Below are the code and all the weights of a small trained network. Each question names an input and a class and asks about switching units off, where a switched-off unit gives its printed mean instead of its output.

import numpy as np


def w(rows, s, z=0):
    codes = np.array(rows[::2]) - 128.0
    scale = np.full(codes.shape[1], s)
    scale[-1] = z or s
    return codes * scale


def norm(h):
    return h / np.sqrt((h * h).mean(-1, keepdims=True) + 1e-5)


def f(y):
    return np.maximum(y, 0)


def log_softmax(a):
    a = a - a.max(-1, keepdims=True)
    return a - np.log(np.exp(a).sum(-1, keepdims=True))


def net(x, mask):
    res = np.array(x, float).reshape(1, 8) / 4 @ E
    u = 0
    for l in range(3):
        y = f(norm(res) @ A[l][:, :-1].T + A[l][:, -1])
        res = res + np.where(mask[u : u + 8], y, B[l][:, -1]) @ B[l][:, :-1]
        u += 8
    return log_softmax(norm(res)[-1] @ U[:, :-1].T + U[:, -1])


A, B = {}, {}
E = w([
[111,141,164,202],'x0',
[112,122,106,83],'x1',
[52,34,113,72],'x2',
[198,104,212,118],'x3',
[73,216,146,150],'x4',
[133,165,254,142],'x5',
[84,84,89,115],'x6',
[84,115,168,191],'x7',
],0.0059)
A[0] = w([
[220,169,127,109,95],'L0N0',
[253,193,158,234,74],'L0N1',
[111,62,108,138,150],'L0N2',
[230,81,226,37,168],'L0N3',
[182,243,155,254,58],'L0N4',
[182,189,144,90,245],'L0N5',
[79,248,139,106,181],'L0N6',
[24,171,221,84,175],'L0N7',
],0.0076,0.0011)
B[0] = w([
[151,174,101,84,186],'L0N0',
[175,96,184,105,247],'L0N1',
[156,111,120,87,176],'L0N2',
[103,128,102,34,241],'L0N3',
[146,132,189,102,253],'L0N4',
[32,168,146,140,193],'L0N5',
[131,158,145,127,200],'L0N6',
[89,198,90,254,201],'L0N7',
],0.0066,0.0055)
A[1] = w([
[41,172,116,221,168],'L1N0',
[231,36,183,58,151],'L1N1',
[150,197,25,63,47],'L1N2',
[122,59,114,45,81],'L1N3',
[171,99,77,120,62],'L1N4',
[63,165,157,118,89],'L1N5',
[129,54,132,124,199],'L1N6',
[204,93,99,254,253],'L1N7',
],0.0079,0.0019)
B[1] = w([
[51,98,97,70,221],'L1N0',
[167,81,31,71,254],'L1N1',
[223,181,53,172,210],'L1N2',
[99,128,114,160,221],'L1N3',
[58,128,234,186,162],'L1N4',
[3,113,123,245,178],'L1N5',
[91,107,6,18,183],'L1N6',
[105,145,105,32,179],'L1N7',
],0.0063,0.0049)
A[2] = w([
[79,82,84,175,235],'L2N0',
[114,67,105,122,78],'L2N1',
[101,116,167,219,167],'L2N2',
[118,144,173,75,58],'L2N3',
[88,135,143,80,193],'L2N4',
[128,10,73,166,169],'L2N5',
[169,159,179,94,1],'L2N6',
[139,159,158,191,201],'L2N7',
],0.011,0.0023)
B[2] = w([
[77,135,163,61,254],'L2N0',
[196,140,100,120,198],'L2N1',
[104,79,208,34,191],'L2N2',
[103,122,166,138,179],'L2N3',
[173,117,3,82,224],'L2N4',
[184,134,167,36,253],'L2N5',
[153,78,142,140,191],'L2N6',
[195,125,103,65,193],'L2N7',
],0.0069,0.0047)
U = w([
[127,177,50,141,164],'0',
[122,72,94,253,3],'1',
[152,151,193,182,171],'2',
[145,76,54,52,172],'3',
[41,84,154,140,95],'4',
],0.015,0.0053)

Each question gives the input, the list of numbers given to net, and the class t.
The units are the neurons (one row each of A and B). Each row of codes is followed by its name. A weight is (code - 128) times the scale printed after its matrix; where a second scale follows, it is the last column's (A, B and U).
mask holds one flag per neuron, layer by layer. A switched-off neuron (its flag False) gives its mean, the last column of its row in B, instead of its output. The means were averaged over made-up inputs and are rounded, as every weight is.
A unit's drop is (log p(t) with every unit on - log p(t) with that unit switched off) / (log p(t) with every unit on - log p(t) with every unit switched off).
The circuit of an input: a set's keep is (log p(t) with only the set's units on - log p(t) with every unit switched off) / (log p(t) with every unit on - log p(t) with every unit switched off). Starting from the 12 units with the biggest drops (on a tie, the unit counted first), units are removed one at a time, each time the one whose removal leaves the highest keep (on an exact tie, the one counted first), for as long as the keep stays at least 0.8.
units of the circuit, in order: the units of the circuit, biggest drop first
top k neurons: the k neurons with the biggest drops, biggest first
top k neurons in layer l: the k neurons of layer l with the biggest drops, biggest first
drop of u: that unit's drop, to one decimal
input [0,8,1,5,-1,8,6,0], class 4: units of the circuit, in order => [L0N7, L1N5, L2N5]
input [3,-2,5,4,2,0,-2,1], class 4: units of the circuit, in order => [L0N7, L1N5]
input [-7,7,1,1,0,4,-1,5], class 0: units of the circuit, in order => [L0N1, L0N7]
input [4,-1,6,6,5,-1,-1,2], class 4: units of the circuit, in order => [L0N7]
input [-2,0,-6,-8,7,4,0,6], class 4: units of the circuit, in order => [L2N2, L1N5, L1N2]
input [-1,-5,-4,-5,1,7,5,1], class 2: top 2 neurons => [L0N4, L0N1]
input [8,-8,-1,-1,-8,8,2,-1], class 3: top 2 neurons => [L1N1, L0N7]
input [-1,7,-2,5,1,-3,-1,-8], class 0: top 2 neurons => [L1N2, L0N1]
input [-4,0,1,-7,6,-1,-1,3], class 4: top 2 neurons in layer 0 => [L0N3, L0N0]
input [-8,-1,0,1,7,6,2,2], class 4: top 2 neurons in layer 1 => [L1N5, L1N0]
input [8,-3,-6,-5,6,3,3,-8], class 2: top 2 neurons => [L0N4, L0N1]
input [-4,-5,1,2,8,4,-7,-7], class 2: top 2 neurons in layer 1 => [L1N1, L1N6]
input [8,5,-5,-7,8,-6,-7,4], class 4: drop of L1N5 => 0.2
input [6,-4,-3,5,-8,4,6,7], class 3: top neuron => [L1N1]
input [0,1,-3,-6,3,7,-2,-2], class 2: drop of L0N4 => 0.3
input [-1,-1,-1,-8,-6,7,-2,-7], class 0: drop of L0N5 => 0.2
input [0,0,-6,-3,1,0,5,8], class 4: drop of L1N1 => 0.2
